Below are the code and all the weights of a small trained network. Each question names an input and a class and asks about switching units off, where a switched-off unit gives its printed mean instead of its output.

import numpy as np


def w(rows, s, z=0):
    codes = np.array(rows[::2]) - 128.0
    scale = np.full(codes.shape[1], s)
    scale[-1] = z or s
    return codes * scale


def f(y):
    return np.maximum(y, 0)


def log_softmax(a):
    a = a - a.max(-1, keepdims=True)
    return a - np.log(np.exp(a).sum(-1, keepdims=True))


def net(x, mask):
    res = np.array(x, float).reshape(1, 4) / 4 @ E
    y = f(res @ A[0][:, :-1].T + A[0][:, -1])
    res = res + np.where(mask, y, B[0][:, -1]) @ B[0][:, :-1]
    return log_softmax(res[-1] @ U[:, :-1].T + U[:, -1])


A, B = {}, {}
E = w([
[60,135,151,189,140,109,132,112,143,8],'x0',
[158,172,170,51,151,165,181,88,188,118],'x1',
[125,31,169,126,155,77,120,139,218,158],'x2',
[113,36,95,134,63,78,179,65,96,173],'x3',
],0.011)
A[0] = w([
[154,236,87,71,110,186,122,130,61,121,151],'neuron 0',
[142,50,205,156,168,79,142,155,227,127,204],'neuron 1',
[78,48,125,148,44,54,161,9,113,162,156],'neuron 2',
[92,54,125,113,18,93,139,75,134,119,154],'neuron 3',
[154,114,171,182,162,105,124,172,136,198,80],'neuron 4',
[122,59,79,195,132,35,32,182,122,130,241],'neuron 5',
[196,110,20,97,63,169,115,145,72,191,233],'neuron 6',
[68,180,136,175,136,179,133,93,104,68,105],'neuron 7',
[149,200,119,121,93,214,153,111,124,133,2],'neuron 8',
[92,101,105,145,135,119,195,92,128,108,101],'neuron 9',
[147,110,178,117,201,84,147,112,198,132,98],'neuron 10',
[83,91,132,208,83,98,131,165,92,123,154],'neuron 11',
[129,40,106,132,54,2,163,19,114,122,194],'neuron 12',
[125,155,109,239,119,139,120,123,100,18,133],'neuron 13',
[134,176,206,94,209,141,95,172,206,66,167],'neuron 14',
],0.0091,0.0031)
B[0] = w([
[131,202,74,83,35,137,141,94,168,130,239],'neuron 0',
[77,162,96,63,123,123,31,127,100,97,229],'neuron 1',
[210,125,107,126,96,55,140,153,112,8,247],'neuron 2',
[181,136,112,122,117,86,141,141,122,71,210],'neuron 3',
[88,148,123,138,134,161,126,121,148,144,166],'neuron 4',
[176,92,200,250,57,106,165,200,179,227,211],'neuron 5',
[151,121,183,130,85,167,190,73,150,172,246],'neuron 6',
[168,79,160,111,183,79,161,73,116,132,197],'neuron 7',
[96,184,87,130,64,163,58,167,169,165,189],'neuron 8',
[139,145,106,103,95,143,113,114,80,108,166],'neuron 9',
[93,141,103,95,157,123,55,79,106,86,194],'neuron 10',
[176,77,184,169,123,55,172,181,163,129,185],'neuron 11',
[254,154,105,123,86,71,147,128,121,49,253],'neuron 12',
[109,30,216,129,204,115,142,149,101,124,210],'neuron 13',
[142,87,120,90,164,64,84,128,64,74,242],'neuron 14',
],0.0095,0.013)
U = w([
[96,90,172,200,137,141,90,210,157,184,92],'0',
[73,102,138,83,197,146,87,68,102,92,215],'1',
[189,51,184,173,128,85,202,141,119,107,124],'2',
[163,178,61,100,80,122,110,116,138,74,135],'3',
[107,142,86,165,109,154,130,171,104,142,4],'4',
[129,150,156,139,78,242,183,79,171,249,243],'5',
],0.011,0.0022)

Each question gives the input, the list of numbers given to net, and the class t.
The units are the neurons (one row each of A and B). Each row of codes is followed by its name. A weight is (code - 128) times the scale printed after its matrix; where a second scale follows, it is the last column's (A, B and U).
mask holds one flag per neuron, in row order. A switched-off neuron (its flag False) gives its mean, the last column of its row in B, instead of its output. The means were averaged over made-up inputs and are rounded, as every weight is.
A unit's drop is (log p(t) with every unit on - log p(t) with that unit switched off) / (log p(t) with every unit on - log p(t) with every unit switched off).
The circuit of an input: a set's keep is (log p(t) with only the set's units on - log p(t) with every unit switched off) / (log p(t) with every unit on - log p(t) with every unit switched off). Starting from the 12 units with the biggest drops (on a tie, the unit counted first), units are removed one at a time, each time the one whose removal leaves the highest keep (on an exact tie, the one counted first), for as long as the keep stays at least 0.8.
circuit, biggest first: the units of the circuit, biggest drop first
unit that matters most: the unit with the biggest drop
k most important neurons: the k neurons with the biggest drops, biggest first
drop when u is switched off: that unit's drop, to one decimal
input [1,-1,-2,-1], class 2: unit that matters most -> neuron 1
input [4,-1,8,-2], class 0: circuit, biggest first -> (neuron 5; neuron 2; neuron 1)
input [8,7,-7,6], class 2: 2 most important neurons -> (neuron 13; neuron 7)
input [6,8,4,2], class 1: circuit, biggest first -> (neuron 0; neuron 10; neuron 5)
input [-6,8,3,-4], class 1: circuit, biggest first -> (neuron 12; neuron 2; neuron 14)
input [-7,-1,8,-5], class 1: 2 most important neurons -> (neuron 1; neuron 10)
input [3,-5,3,-6], class 0: 2 most important neurons -> (neuron 12; neuron 2)
input [-4,7,0,1], class 5: 2 most important neurons -> (neuron 2; neuron 12)
input [3,-3,4,-4], class 0: 3 most important neurons -> (neuron 5; neuron 12; neuron 2)
input [0,-8,0,-8], class 0: 2 most important neurons -> (neuron 12; neuron 2)
input [0,1,7,8], class 3: 2 most important neurons -> (neuron 1; neuron 13)
input [3,7,8,2], class 3: 2 most important neurons -> (neuron 13; neuron 12)
input [-5,-6,3,-3], class 0: 2 most important neurons -> (neuron 0; neuron 5)
input [-8,1,-6,5], class 5: circuit, biggest first -> (neuron 6)
input [-2,-6,-3,-6], class 2: 2 most important neurons -> (neuron 13; neuron 1)
input [-6,-6,8,-7], class 0: drop when neuron 5 is switched off -> 0.3
input [-7,5,2,-1], class 5: drop when neuron 2 is switched off -> 0.2
input [-6,1,8,-2], class 1: drop when neuron 14 is switched off -> 0.0
